Below is a small trained network, with its code and all its weights. Each question gives an input and a target symbol and asks what happens when units are switched off, that is, made to give their printed mean instead of their output.

import numpy as np


def w(rows, s, z=0):
    codes = np.array(rows[::2]) - 128.0
    scale = np.full(codes.shape[1], s)
    scale[-1] = z or s
    return codes * scale


def f(y):
    return np.maximum(y, 0)


def softmax(a):
    e = np.exp(a - a.max(-1, keepdims=True))
    return e / e.sum(-1, keepdims=True)


def log_softmax(a):
    a = a - a.max(-1, keepdims=True)
    return a - np.log(np.exp(a).sum(-1, keepdims=True))


def net(x, mask):
    ids = ['αβλστψ'.index(c) for c in x.split()]
    T = len(ids)
    res = E[ids] + P[:T]
    q, k, v = (res @ M[0].T for M in (Q, K, V))
    z = softmax(np.where(np.tri(T) > 0, q @ k.T / 3**0.5, -1e9)) @ v
    res = res + np.where(mask[0], z, O[0][:, -1]) @ O[0][:, :-1]
    y = f(res @ A[0][:, :-1].T + A[0][:, -1])
    res = res + np.where(mask[1:17], y, B[0][:, -1]) @ B[0][:, :-1]
    return log_softmax(res[-1] @ U[:, :-1].T + U[:, -1])


Q, K, V, O, A, B = {}, {}, {}, {}, {}, {}
E = w([
[146,73,194,79],'α',
[175,126,247,164],'β',
[117,177,155,226],'λ',
[197,81,122,26],'σ',
[101,21,222,145],'τ',
[238,50,115,143],'ψ',
],0.011)
P = w([
[89,109,122,130],'0',
[116,178,123,2],'1',
[91,111,119,128],'2',
[142,167,154,92],'3',
[93,109,122,129],'4',
[150,149,152,119],'5',
[94,105,124,130],'6',
[157,135,149,134],'7',
[94,105,124,137],'8',
[156,130,148,143],'9',
[94,108,123,139],'10',
[157,121,145,149],'11',
],0.014)
Q[0] = w([
[161,189,5,158],'h0',
[133,118,195,110],'h0',
[217,136,134,77],'h0',
],0.018)
K[0] = w([
[191,205,1,150],'h0',
[75,104,145,111],'h0',
[163,45,108,90],'h0',
],0.019)
V[0] = w([
[255,63,127,145],'h0',
[89,198,74,172],'h0',
[117,159,72,160],'h0',
],0.0083)
O[0] = w([
[91,140,96,1,101],'h0',
[161,30,211,135,2],'h0',
[151,60,164,110,17],'h0',
],0.0076,0.0031)
A[0] = w([
[96,217,78,76,117],'n0',
[77,22,23,155,70],'n1',
[130,140,141,166,42],'n2',
[115,51,151,157,59],'n3',
[203,7,178,167,83],'n4',
[136,111,170,155,33],'n5',
[91,212,152,108,85],'n6',
[47,126,125,133,182],'n7',
[156,144,86,44,89],'n8',
[216,202,123,108,11],'n9',
[152,160,84,186,68],'n10',
[103,112,141,65,146],'n11',
[38,168,140,127,93],'n12',
[105,70,173,174,115],'n13',
[212,121,170,132,37],'n14',
[156,158,152,127,253],'n15',
],0.013,0.004)
B[0] = w([
[251,156,85,132,241],'n0',
[205,45,251,185,156],'n1',
[148,94,89,126,170],'n2',
[93,81,48,167,180],'n3',
[126,199,250,18,208],'n4',
[140,90,58,143,169],'n5',
[54,80,150,120,200],'n6',
[120,150,103,48,210],'n7',
[25,134,206,183,214],'n8',
[112,65,104,21,182],'n9',
[144,125,150,62,170],'n10',
[168,134,66,108,186],'n11',
[124,83,196,93,187],'n12',
[151,97,55,222,239],'n13',
[216,145,117,104,147],'n14',
[86,186,96,172,253],'n15',
],0.026,0.0051)
U = w([
[176,115,86,21,168],'α',
[1,162,176,127,253],'β',
[96,101,26,189,175],'λ',
[218,229,136,172,124],'σ',
[146,17,109,112,31],'τ',
[159,117,189,151,90],'ψ',
],0.0064,0.0036)

Each question gives the input, a string of symbols that net reads in full, and the target symbol t.
The units are the heads (3 rows each of Q, K, V and O) and the neurons (one row each of A and B). Each row of codes is followed by its name. A weight is (code - 128) times the scale printed after its matrix; where a second scale follows, it is the last column's (O, A, B and U).
mask holds one flag per unit, heads first, then neurons. A switched-off unit (its flag False) gives its mean, the last column of its rows in O or B, instead of its output. The means were averaged over made-up inputs and are rounded, as every weight is.
A unit's drop is (log p(t) with every unit on - log p(t) with that unit switched off) / (log p(t) with every unit on - log p(t) with every unit switched off).
The circuit of an input: a set's keep is (log p(t) with only the set's units on - log p(t) with every unit switched off) / (log p(t) with every unit on - log p(t) with every unit switched off). Starting from the 12 units with the biggest drops (on a tie, the unit counted first), units are removed one at a time, each time the one whose removal leaves the highest keep (on an exact tie, the one counted first), for as long as the keep stays at least 0.8.
units of the circuit, in order: the units of the circuit, biggest drop first
unit that matters most: the unit with the biggest drop
top k neurons: the k neurons with the biggest drops, biggest first
drop when u is switched off: that unit's drop, to one decimal
input λ α α λ β α β λ σ σ, target β: unit that matters most -> n8
input σ β λ λ, target β: units of the circuit, in order -> h0, n0, n6
input ψ λ β α α σ τ λ, target β: top 2 neurons -> n0, n13
input σ λ λ λ α ψ λ α, target β: units of the circuit, in order -> n13, h0, n8
input λ α ψ α β τ λ α α, target α: units of the circuit, in order -> h0, n0, n7
input ψ λ σ, target σ: top 3 neurons -> n0, n8, n11
input ψ λ β, target β: top 2 neurons -> n0, n13
input ψ λ λ α σ α λ ψ, target β: units of the circuit, in order -> n8, h0
input τ α β ψ λ λ λ σ λ ψ, target β: top 3 neurons -> n8, n13, n11
input λ α σ β, target α: top 4 neurons -> n9, n8, n0, n13
input λ τ λ α λ β, target α: top 3 neurons -> n9, n8, n14
input λ β λ σ λ λ λ λ α α σ, target σ: units of the circuit, in order -> n0, h0, n9
input λ σ λ λ, target λ: top 2 neurons -> n4, n0
input τ α β, target β: unit that matters most -> h0
input β λ λ λ ψ τ, target α: top 4 neurons -> n8, n13, n7, n11
input λ λ λ τ λ σ λ α σ τ α, target α: drop when n0 is switched off -> 0.8
input σ λ λ λ, target λ: drop when h0 is switched off -> 2.2
input ψ α λ λ τ τ, target β: drop when n13 is switched off -> 0.3
input σ α τ λ, target α: drop when n7 is switched off -> 0.0
